Below is a small trained network, with its code and all its weights. Each question gives an input and a target symbol and asks what happens when units are switched off, that is, made to give their printed mean instead of their output.

import numpy as np


def w(rows, s, z=0):
    codes = np.array(rows[::2]) - 128.0
    scale = np.full(codes.shape[1], s)
    scale[-1] = z or s
    return codes * scale


def f(y):
    return y / 2 * (1 + np.tanh(0.7978845608 * (y + 0.044715 * y**3)))


def softmax(a):
    e = np.exp(a - a.max(-1, keepdims=True))
    return e / e.sum(-1, keepdims=True)


def log_softmax(a):
    a = a - a.max(-1, keepdims=True)
    return a - np.log(np.exp(a).sum(-1, keepdims=True))


def net(x, mask):
    ids = ['αβεζηλμσψ'.index(c) for c in x.split()]
    T = len(ids)
    res = E[ids] + P[:T]
    u = 0
    for l in range(3):
        q, k, v = (res @ M[l].T for M in (Q, K, V))
        z = softmax(np.where(np.tri(T) > 0, q @ k.T / 3**0.5, -1e9)) @ v
        res = res + np.where(mask[u], z, O[l][:, -1]) @ O[l][:, :-1]
        u += 1
        y = f(res @ A[l][:, :-1].T + A[l][:, -1])
        res = res + np.where(mask[u : u + 8], y, B[l][:, -1]) @ B[l][:, :-1]
        u += 8
    return log_softmax(res[-1] @ U[:, :-1].T + U[:, -1])


Q, K, V, O, A, B = {}, {}, {}, {}, {}, {}
E = w([
[81,92,134,162,140,111,122],'α',
[84,163,101,75,89,61,150],'β',
[206,108,60,149,179,83,97],'ε',
[154,184,142,154,47,115,184],'ζ',
[158,105,153,67,145,53,141],'η',
[179,93,56,109,160,135,206],'λ',
[133,175,213,130,91,182,252],'μ',
[190,184,117,115,96,97,154],'σ',
[166,228,115,147,142,126,90],'ψ',
],0.022)
P = w([
[166,160,114,145,154,9,143],'0',
[150,140,143,108,161,98,129],'1',
[151,153,127,141,132,115,120],'2',
[153,152,121,146,133,124,109],'3',
[155,149,115,149,137,130,102],'4',
[151,152,116,160,128,139,99],'5',
[151,151,112,163,136,142,97],'6',
[142,155,120,168,137,143,95],'7',
[143,135,119,154,150,135,89],'8',
[160,154,110,165,132,160,104],'9',
],0.015)
Q[0] = w([
[59,48,23,105,86,108,164],'L0H0',
[187,153,39,92,167,68,254],'L0H0',
[6,208,6,11,142,171,167],'L0H0',
],0.0068)
K[0] = w([
[136,102,114,96,108,119,173],'L0H0',
[53,93,117,190,178,166,96],'L0H0',
[10,124,175,54,76,146,152],'L0H0',
],0.011)
V[0] = w([
[189,160,231,74,60,126,86],'L0H0',
[32,212,171,148,229,111,159],'L0H0',
[119,192,168,229,223,83,2],'L0H0',
],0.005)
O[0] = w([
[169,91,91,55,71,88,94,102],'L0H0',
[111,178,126,96,152,131,7,134],'L0H0',
[169,67,148,134,34,101,80,254],'L0H0',
],0.011,0.0059)
A[0] = w([
[112,101,154,31,132,127,126,255],'L0N0',
[105,200,111,98,120,110,195,115],'L0N1',
[79,64,30,151,142,210,162,123],'L0N2',
[56,138,205,208,98,233,139,190],'L0N3',
[175,173,120,93,133,129,176,134],'L0N4',
[3,99,91,167,98,80,89,193],'L0N5',
[161,80,157,230,98,96,151,112],'L0N6',
[167,80,140,130,97,42,132,216],'L0N7',
],0.008,0.0043)
B[0] = w([
[138,162,80,199,71,171,157,151],'L0N0',
[116,143,254,145,118,84,148,155],'L0N1',
[151,158,96,100,177,197,198,138],'L0N2',
[162,171,71,129,104,72,108,169],'L0N3',
[107,138,170,152,114,102,130,164],'L0N4',
[122,151,91,148,182,158,79,158],'L0N5',
[131,108,201,109,198,133,87,214],'L0N6',
[154,237,117,109,174,119,119,255],'L0N7',
],0.0094,0.0097)
Q[1] = w([
[133,120,117,93,54,114,106],'L1H0',
[63,8,116,118,109,160,124],'L1H0',
[180,109,111,202,121,67,86],'L1H0',
],0.012)
K[1] = w([
[117,159,130,174,95,137,118],'L1H0',
[241,208,240,2,104,85,180],'L1H0',
[153,62,94,226,92,160,73],'L1H0',
],0.0083)
V[1] = w([
[159,101,159,150,15,94,114],'L1H0',
[119,75,40,90,64,49,255],'L1H0',
[233,46,164,133,89,95,117],'L1H0',
],0.01)
O[1] = w([
[110,187,159,14,156,59,84,69],'L1H0',
[36,254,109,187,197,132,10,2],'L1H0',
[131,124,164,97,237,178,94,105],'L1H0',
],0.0068,0.022)
A[1] = w([
[197,147,17,143,135,131,127,151],'L1N0',
[115,93,131,185,122,92,158,166],'L1N1',
[204,158,174,185,153,57,102,192],'L1N2',
[130,235,84,99,255,162,142,34],'L1N3',
[124,188,23,72,185,54,94,18],'L1N4',
[153,143,117,93,83,149,152,149],'L1N5',
[155,176,93,83,69,62,188,164],'L1N6',
[219,154,165,75,160,95,90,6],'L1N7',
],0.0075,0.0019)
B[1] = w([
[96,110,162,150,95,190,215,198],'L1N0',
[234,234,72,184,161,147,198,184],'L1N1',
[36,151,104,111,162,179,201,224],'L1N2',
[51,57,168,156,200,122,44,142],'L1N3',
[135,51,148,198,112,49,7,139],'L1N4',
[253,132,100,157,105,155,83,195],'L1N5',
[48,179,103,155,179,96,103,248],'L1N6',
[50,150,221,135,77,62,117,205],'L1N7',
],0.0056,0.017)
Q[2] = w([
[90,145,165,74,130,187,108],'L2H0',
[52,126,214,166,123,170,162],'L2H0',
[246,85,2,119,126,172,152],'L2H0',
],0.0089)
K[2] = w([
[254,171,124,157,146,173,144],'L2H0',
[152,66,59,122,161,167,201],'L2H0',
[131,158,191,160,242,56,200],'L2H0',
],0.0068)
V[2] = w([
[26,55,22,204,79,2,26],'L2H0',
[231,74,78,215,34,189,124],'L2H0',
[166,242,113,19,63,134,215],'L2H0',
],0.0053)
O[2] = w([
[76,149,80,114,89,46,52,100],'L2H0',
[234,109,67,156,28,86,200,7],'L2H0',
[114,135,197,105,2,185,212,146],'L2H0',
],0.0073,0.017)
A[2] = w([
[85,39,107,127,181,99,97,85],'L2N0',
[112,128,179,143,125,127,177,87],'L2N1',
[184,201,123,150,117,96,205,160],'L2N2',
[68,101,143,2,92,125,204,202],'L2N3',
[129,83,88,155,199,133,146,66],'L2N4',
[115,90,124,140,154,142,88,73],'L2N5',
[122,111,89,204,158,180,117,252],'L2N6',
[130,75,90,108,206,72,100,60],'L2N7',
],0.0089,0.0042)
B[2] = w([
[151,145,55,113,184,48,190,168],'L2N0',
[81,70,133,215,94,35,181,200],'L2N1',
[67,114,113,26,163,106,23,253],'L2N2',
[202,158,66,217,87,195,52,186],'L2N3',
[129,98,124,121,39,118,85,159],'L2N4',
[189,32,214,149,132,74,246,149],'L2N5',
[176,207,109,2,85,177,132,173],'L2N6',
[188,140,152,214,26,186,117,163],'L2N7',
],0.0061,0.027)
U = w([
[118,134,97,88,100,119,180,74],'α',
[44,121,69,102,69,155,129,217],'β',
[202,192,168,119,165,133,192,147],'ε',
[80,140,146,40,127,164,139,135],'ζ',
[173,179,93,162,132,146,113,64],'η',
[186,254,95,93,152,163,189,174],'λ',
[118,181,105,179,98,166,185,3],'μ',
[146,172,134,69,155,136,127,128],'σ',
[165,145,149,113,83,183,48,176],'ψ',
],0.0062,0.0038)

Each question gives the input, a string of symbols that net reads in full, and the target symbol t.
The units are the heads (3 rows each of Q, K, V and O) and the neurons (one row each of A and B). Each row of codes is followed by its name. A weight is (code - 128) times the scale printed after its matrix; where a second scale follows, it is the last column's (O, A, B and U).
mask holds one flag per unit, layer by layer, with each layer's heads first. A switched-off unit (its flag False) gives its mean, the last column of its rows in O or B, instead of its output. The means were averaged over made-up inputs and are rounded, as every weight is.
A unit's drop is (log p(t) with every unit on - log p(t) with that unit switched off) / (log p(t) with every unit on - log p(t) with every unit switched off).
The circuit of an input: a set's keep is (log p(t) with only the set's units on - log p(t) with every unit switched off) / (log p(t) with every unit on - log p(t) with every unit switched off). Starting from the 12 units with the biggest drops (on a tie, the unit counted first), units are removed one at a time, each time the one whose removal leaves the highest keep (on an exact tie, the one counted first), for as long as the keep stays at least 0.8.
circuit, biggest first: the units of the circuit, biggest drop first
unit that matters most: the unit with the biggest drop
k most important neurons: the k neurons with the biggest drops, biggest first
k most important neurons of layer l: the k neurons of layer l with the biggest drops, biggest first
input ψ η μ, target ψ: circuit, biggest first => L2N3; L0H0; L1H0
input ζ μ σ, target σ: circuit, biggest first => L1H0; L1N3
input μ β σ ζ α ε η, target μ: 3 most important neurons => L0N5; L0N1; L2N2
input λ η μ, target λ: circuit, biggest first => L1H0; L2N6
input ψ η λ ψ, target ψ: unit that matters most => L0N1
input μ ε α μ, target μ: circuit, biggest first => L2H0; L2N1; L0N7
input ζ ζ λ λ α, target ζ: 2 most important neurons => L0N1; L0N3
input μ λ η, target λ: 2 most important neurons => L2N6; L0N7
input μ η ε ζ β ζ α ζ, target μ: circuit, biggest first => L2H0; L2N1
input ε ε η α ε ψ ε ψ, target ε: circuit, biggest first => L0H0; L1H0; L2H0; L0N6
input σ ζ ζ β ψ ζ, target ψ: 3 most important neurons => L0N1; L2N3; L2N0
input μ μ ψ μ α α ε α, target μ: circuit, biggest first => L2H0; L2N1; L0N5; L1H0
input β α ε μ ζ ψ, target β: circuit, biggest first => L2H0; L1H0; L0N6; L1N4
input ε η σ, target ε: circuit, biggest first => L1H0; L0H0; L0N6; L2H0
input σ σ μ ζ η, target η: unit that matters most => L0N0
input η ε ψ η β μ, target β: 4 most important neurons => L0N7; L0N5; L0N6; L0N3
input ψ ζ λ, target λ: circuit, biggest first => L2N6; L1H0; L0H0
input η β μ η ψ λ ζ ζ μ, target λ: circuit, biggest first => L1H0; L1N7; L2H0
input η β α β, target η: 3 most important neurons of layer 2 => L2N7; L2N2; L2N0
input μ α ζ, target μ: unit that matters most => L2H0
input ψ η ζ λ ψ ε, target ε: circuit, biggest first => L0H0; L1H0; L0N6; L2N2
input μ λ α η λ, target μ: circuit, biggest first => L2H0; L1H0; L0H0
input β λ η β η λ σ, target λ: circuit, biggest first => L1H0; L2N6; L0H0
input α μ η η η ε ε, target α: 3 most important neurons => L0N5; L2N2; L0N7
input ψ σ ζ ζ λ μ μ σ η, target λ: 3 most important neurons => L0N7; L2N6; L0N2
input λ μ α ζ μ η σ μ λ, target λ: 2 most important neurons => L2N6; L1N3
input ε α μ σ α ζ μ μ ε η, target ε: unit that matters most => L0H0
input μ ψ β μ ε λ η β σ α, target μ: 2 most important neurons => L2N2; L0N3
